Below is a small trained network, with its code and all its weights. Each question gives an input and a target symbol and asks what happens when units are switched off, that is, made to give their printed mean instead of their output.

import numpy as np


def w(rows, s, z=0):
    codes = np.array(rows[::2]) - 128.0
    scale = np.full(codes.shape[1], s)
    scale[-1] = z or s
    return codes * scale


def norm(h):
    return h / np.sqrt((h * h).mean(-1, keepdims=True) + 1e-5)


def f(y):
    return np.maximum(y, 0)


def softmax(a):
    e = np.exp(a - a.max(-1, keepdims=True))
    return e / e.sum(-1, keepdims=True)


def log_softmax(a):
    a = a - a.max(-1, keepdims=True)
    return a - np.log(np.exp(a).sum(-1, keepdims=True))


def net(x, mask):
    ids = ['αηθξστω'.index(c) for c in x.split()]
    T = len(ids)
    res = E[ids] + P[:T]
    q, k, v = (norm(res) @ M[0].T for M in (Q, K, V))
    z = softmax(np.where(np.tri(T) > 0, q @ k.T / 3**0.5, -1e9)) @ v
    res = res + np.where(mask[0], z, O[0][:, -1]) @ O[0][:, :-1]
    y = f(norm(res) @ A[0][:, :-1].T + A[0][:, -1])
    res = res + np.where(mask[1:9], y, B[0][:, -1]) @ B[0][:, :-1]
    return log_softmax(norm(res)[-1] @ U[:, :-1].T + U[:, -1])


Q, K, V, O, A, B = {}, {}, {}, {}, {}, {}
E = w([
[118,66,142],'α',
[122,125,154],'η',
[119,130,153],'θ',
[105,126,151],'ξ',
[101,134,110],'σ',
[166,198,251],'τ',
[182,60,88],'ω',
],0.021)
P = w([
[92,1,97],'0',
[85,47,90],'1',
[83,72,83],'2',
[95,91,90],'3',
[95,104,106],'4',
[107,104,109],'5',
[107,104,108],'6',
[141,69,90],'7',
[60,59,70],'8',
],0.0081)
Q[0] = w([
[105,131,147],'H1',
[13,2,149],'H1',
[163,202,62],'H1',
],0.0096)
K[0] = w([
[116,153,110],'H1',
[238,255,119],'H1',
[98,56,148],'H1',
],0.0091)
V[0] = w([
[188,80,93],'H1',
[19,202,40],'H1',
[208,98,2],'H1',
],0.0074)
O[0] = w([
[119,209,61,83],'H1',
[6,105,95,219],'H1',
[103,156,4,3],'H1',
],0.014,0.0022)
A[0] = w([
[58,132,114,68],'N1',
[74,70,167,183],'N2',
[148,157,53,122],'N3',
[63,120,130,1],'N4',
[89,250,182,232],'N5',
[110,75,84,113],'N6',
[166,185,172,134],'N7',
[46,160,103,86],'N8',
],0.018,0.0081)
B[0] = w([
[110,34,158,175],'N1',
[70,244,120,250],'N2',
[151,201,42,142],'N3',
[108,64,160,150],'N4',
[232,109,125,178],'N5',
[203,61,174,181],'N6',
[129,3,184,159],'N7',
[98,51,112,186],'N8',
],0.012,0.014)
U = w([
[218,63,164,57],'α',
[117,145,177,35],'η',
[119,202,138,158],'θ',
[74,253,90,215],'ξ',
[21,51,106,144],'σ',
[171,133,151,51],'τ',
[172,156,22,252],'ω',
],0.011,0.0038)

Each question gives the input, a string of symbols that net reads in full, and the target symbol t.
The units are the heads (3 rows each of Q, K, V and O) and the neurons (one row each of A and B). Each row of codes is followed by its name. A weight is (code - 128) times the scale printed after its matrix; where a second scale follows, it is the last column's (O, A, B and U).
mask holds one flag per unit, heads first, then neurons. A switched-off unit (its flag False) gives its mean, the last column of its rows in O or B, instead of its output. The means were averaged over made-up inputs and are rounded, as every weight is.
A unit's drop is (log p(t) with every unit on - log p(t) with that unit switched off) / (log p(t) with every unit on - log p(t) with every unit switched off).
The circuit of an input: a set's keep is (log p(t) with only the set's units on - log p(t) with every unit switched off) / (log p(t) with every unit on - log p(t) with every unit switched off). Starting from all 9 units, units are removed one at a time, each time the one whose removal leaves the highest keep (on an exact tie, the one counted first), for as long as the keep stays at least 0.8.
circuit, biggest first: the units of the circuit, biggest drop first
k most important neurons: the k neurons with the biggest drops, biggest first
drop of u: that unit's drop, to one decimal
input σ σ ω α ω τ σ σ, target ξ: circuit, biggest first -> [H1, N6, N1]
input α α η σ ω η, target ω: circuit, biggest first -> [H1, N3]
input α α α α, target α: circuit, biggest first -> [H1, N8]
input α ξ σ α ω σ, target ω: circuit, biggest first -> [H1, N3]
input σ α ω ω η, target ω: circuit, biggest first -> [H1]
input ξ α σ ξ σ α ω ξ ξ, target ω: circuit, biggest first -> [H1, N3]
input α σ α σ σ ω α, target ω: circuit, biggest first -> [H1, N3]
input σ ξ θ ξ, target ξ: 2 most important neurons -> [N2, N7]
input τ ξ σ, target α: 2 most important neurons -> [N7, N2]
input α η ω, target ω: 2 most important neurons -> [N3, N2]
input α η σ σ σ α τ, target α: 3 most important neurons -> [N5, N7, N2]
input α σ α α ξ α α, target ξ: drop of N5 -> 0.0
input σ α τ, target α: drop of N4 -> 0.0
input η σ ξ ξ α α θ ξ, target ξ: drop of N2 -> 0.1
input σ ω α α σ, target ω: most important neuron -> [N3]
